Below are the code and all the weights of a small trained network. Each question names an input and a target symbol and asks about switching units off, where a switched-off unit gives its printed mean instead of its output.

import numpy as np


def w(rows, s, z=0):
    codes = np.array(rows[::2]) - 128.0
    scale = np.full(codes.shape[1], s)
    scale[-1] = z or s
    return codes * scale


def f(y):
    return np.maximum(y, 0)


def softmax(a):
    e = np.exp(a - a.max(-1, keepdims=True))
    return e / e.sum(-1, keepdims=True)


def log_softmax(a):
    a = a - a.max(-1, keepdims=True)
    return a - np.log(np.exp(a).sum(-1, keepdims=True))


def net(x, mask):
    ids = ['αβγδεζηθμξπστφψω'.index(c) for c in x.split()]
    T = len(ids)
    res = E[ids] + P[:T]
    q, k, v = (res @ M[0].T for M in (Q, K, V))
    z = softmax(np.where(np.tri(T) > 0, q @ k.T / 3**0.5, -1e9)) @ v
    res = res + np.where(mask[0], z, O[0][:, -1]) @ O[0][:, :-1]
    y = f(res @ A[0][:, :-1].T + A[0][:, -1])
    res = res + np.where(mask[1:9], y, B[0][:, -1]) @ B[0][:, :-1]
    return log_softmax(res[-1] @ U[:, :-1].T + U[:, -1])


Q, K, V, O, A, B = {}, {}, {}, {}, {}, {}
E = w([
[73,122,67,48,113],'α',
[76,74,101,99,124],'β',
[89,164,84,164,95],'γ',
[77,132,150,123,69],'δ',
[121,188,110,179,148],'ε',
[113,151,63,204,186],'ζ',
[112,145,117,117,91],'η',
[81,88,99,173,157],'θ',
[104,224,179,172,77],'μ',
[49,93,202,92,48],'ξ',
[130,176,140,139,188],'π',
[54,149,173,106,2],'σ',
[90,114,64,102,138],'τ',
[117,121,139,162,164],'φ',
[106,158,204,145,126],'ψ',
[75,119,139,125,87],'ω',
],0.02)
P = w([
[69,145,145,116,254],'0',
[125,162,64,127,79],'1',
[168,126,66,94,109],'2',
[164,142,114,108,120],'3',
[141,152,135,97,102],'4',
[123,157,136,98,120],'5',
[105,130,84,83,169],'6',
[103,176,138,104,149],'7',
[99,170,140,100,192],'8',
[41,163,176,72,131],'9',
[41,156,115,80,202],'10',
[20,185,148,72,126],'11',
],0.011)
Q[0] = w([
[53,17,72,191,141],'h1',
[6,230,140,109,182],'h1',
[1,140,129,135,164],'h1',
],0.0062)
K[0] = w([
[121,130,167,140,106],'h1',
[28,177,199,152,180],'h1',
[2,153,103,53,226],'h1',
],0.0072)
V[0] = w([
[133,217,216,95,116],'h1',
[167,211,89,54,196],'h1',
[187,231,100,255,105],'h1',
],0.009)
O[0] = w([
[196,50,143,39,6,142],'h1',
[134,18,126,208,63,208],'h1',
[40,41,154,41,187,2],'h1',
],0.013,0.0075)
A[0] = w([
[104,89,34,172,9,148],'n1',
[132,149,85,154,75,182],'n2',
[153,177,1,204,94,79],'n3',
[51,161,94,237,159,251],'n4',
[100,97,202,186,64,224],'n5',
[71,137,226,199,115,2],'n6',
[118,99,121,210,79,120],'n7',
[79,29,212,92,193,77],'n8',
],0.0081,0.0027)
B[0] = w([
[74,91,150,118,215,253],'n1',
[188,137,197,149,150,206],'n2',
[189,148,152,130,104,245],'n3',
[99,112,142,1,114,209],'n4',
[153,117,6,140,166,188],'n5',
[147,169,191,95,173,148],'n6',
[137,92,118,118,173,195],'n7',
[24,125,141,128,80,140],'n8',
],0.0087,0.017)
U = w([
[221,82,215,185,224,235],'α',
[207,130,128,82,115,75],'β',
[132,134,99,100,114,254],'γ',
[163,133,85,146,87,124],'δ',
[126,84,158,148,130,62],'ε',
[81,171,113,158,186,131],'ζ',
[164,113,100,149,110,119],'η',
[116,238,65,128,221,124],'θ',
[158,58,166,101,57,35],'μ',
[215,144,120,136,54,173],'ξ',
[179,1,156,184,150,110],'π',
[193,119,107,93,71,130],'σ',
[149,139,174,165,223,20],'τ',
[147,120,192,127,185,19],'φ',
[195,64,149,104,76,62],'ψ',
[162,150,101,140,135,124],'ω',
],0.0076,0.0043)

Each question gives the input, a string of symbols that net reads in full, and the target symbol t.
The units are the heads (3 rows each of Q, K, V and O) and the neurons (one row each of A and B). Each row of codes is followed by its name. A weight is (code - 128) times the scale printed after its matrix; where a second scale follows, it is the last column's (O, A, B and U).
mask holds one flag per unit, heads first, then neurons. A switched-off unit (its flag False) gives its mean, the last column of its rows in O or B, instead of its output. The means were averaged over made-up inputs and are rounded, as every weight is.
A unit's drop is (log p(t) with every unit on - log p(t) with that unit switched off) / (log p(t) with every unit on - log p(t) with every unit switched off).
The circuit of an input: a set's keep is (log p(t) with only the set's units on - log p(t) with every unit switched off) / (log p(t) with every unit on - log p(t) with every unit switched off). Starting from all 9 units, units are removed one at a time, each time the one whose removal leaves the highest keep (on an exact tie, the one counted first), for as long as the keep stays at least 0.8.
units of the circuit, in order: the units of the circuit, biggest drop first
unit that matters most: the unit with the biggest drop
top k neurons: the k neurons with the biggest drops, biggest first
input θ τ π α η π π ζ π π π θ, target π: unit that matters most -> h1
input α ζ μ σ ξ, target α: units of the circuit, in order -> (n4 n6)
input α γ θ ψ φ ω θ π π α ξ μ, target α: top 2 neurons -> (n2 n6)
input α α ζ θ π α τ, target α: units of the circuit, in order -> (h1 n1 n3)
input π α ξ σ β γ ζ ε π ψ ζ ω, target π: top 3 neurons -> (n4 n1 n5)
input ξ ζ θ α α ξ η, target ξ: units of the circuit, in order -> (h1 n1 n3 n7)
input π π ε δ, target π: units of the circuit, in order -> (h1 n4)
input α α α γ ζ α β, target α: units of the circuit, in order -> (h1 n1 n3)
input π α ξ π α, target π: top 2 neurons -> (n1 n4)
input α α γ γ θ γ, target α: units of the circuit, in order -> (n2 n3 h1)
input α ω α π σ, target α: units of the circuit, in order -> (n1 h1 n2)
input α θ ω γ σ α α ξ, target α: units of the circuit, in order -> (h1 n6 n2)
input τ τ α α α γ, target α: top 4 neurons -> (n2 n3 n1 n7)
input α ξ θ δ α α ε π π η, target π: units of the circuit, in order -> (h1 n1 n4)
input ψ β ζ α π ζ α φ α π π σ, target π: unit that matters most -> h1
input π τ α, target π: units of the circuit, in order -> (h1 n1)
input π α γ γ, target π: units of the circuit, in order -> (h1 n1)
input ξ γ ξ θ, target ξ: units of the circuit, in order -> (h1 n1 n3)
input α π γ π τ δ, target α: top 2 neurons -> (n1 n6)
input θ α γ ω γ φ π, target θ: top 2 neurons -> (n2 n3)
input ξ α β, target α: unit that matters most -> n2
input α σ α α σ η, target α: top 3 neurons -> (n2 n1 n4)
input α α ω, target α: top 2 neurons -> (n1 n2)
input ξ σ φ ζ, target ξ: top 2 neurons -> (n1 n3)
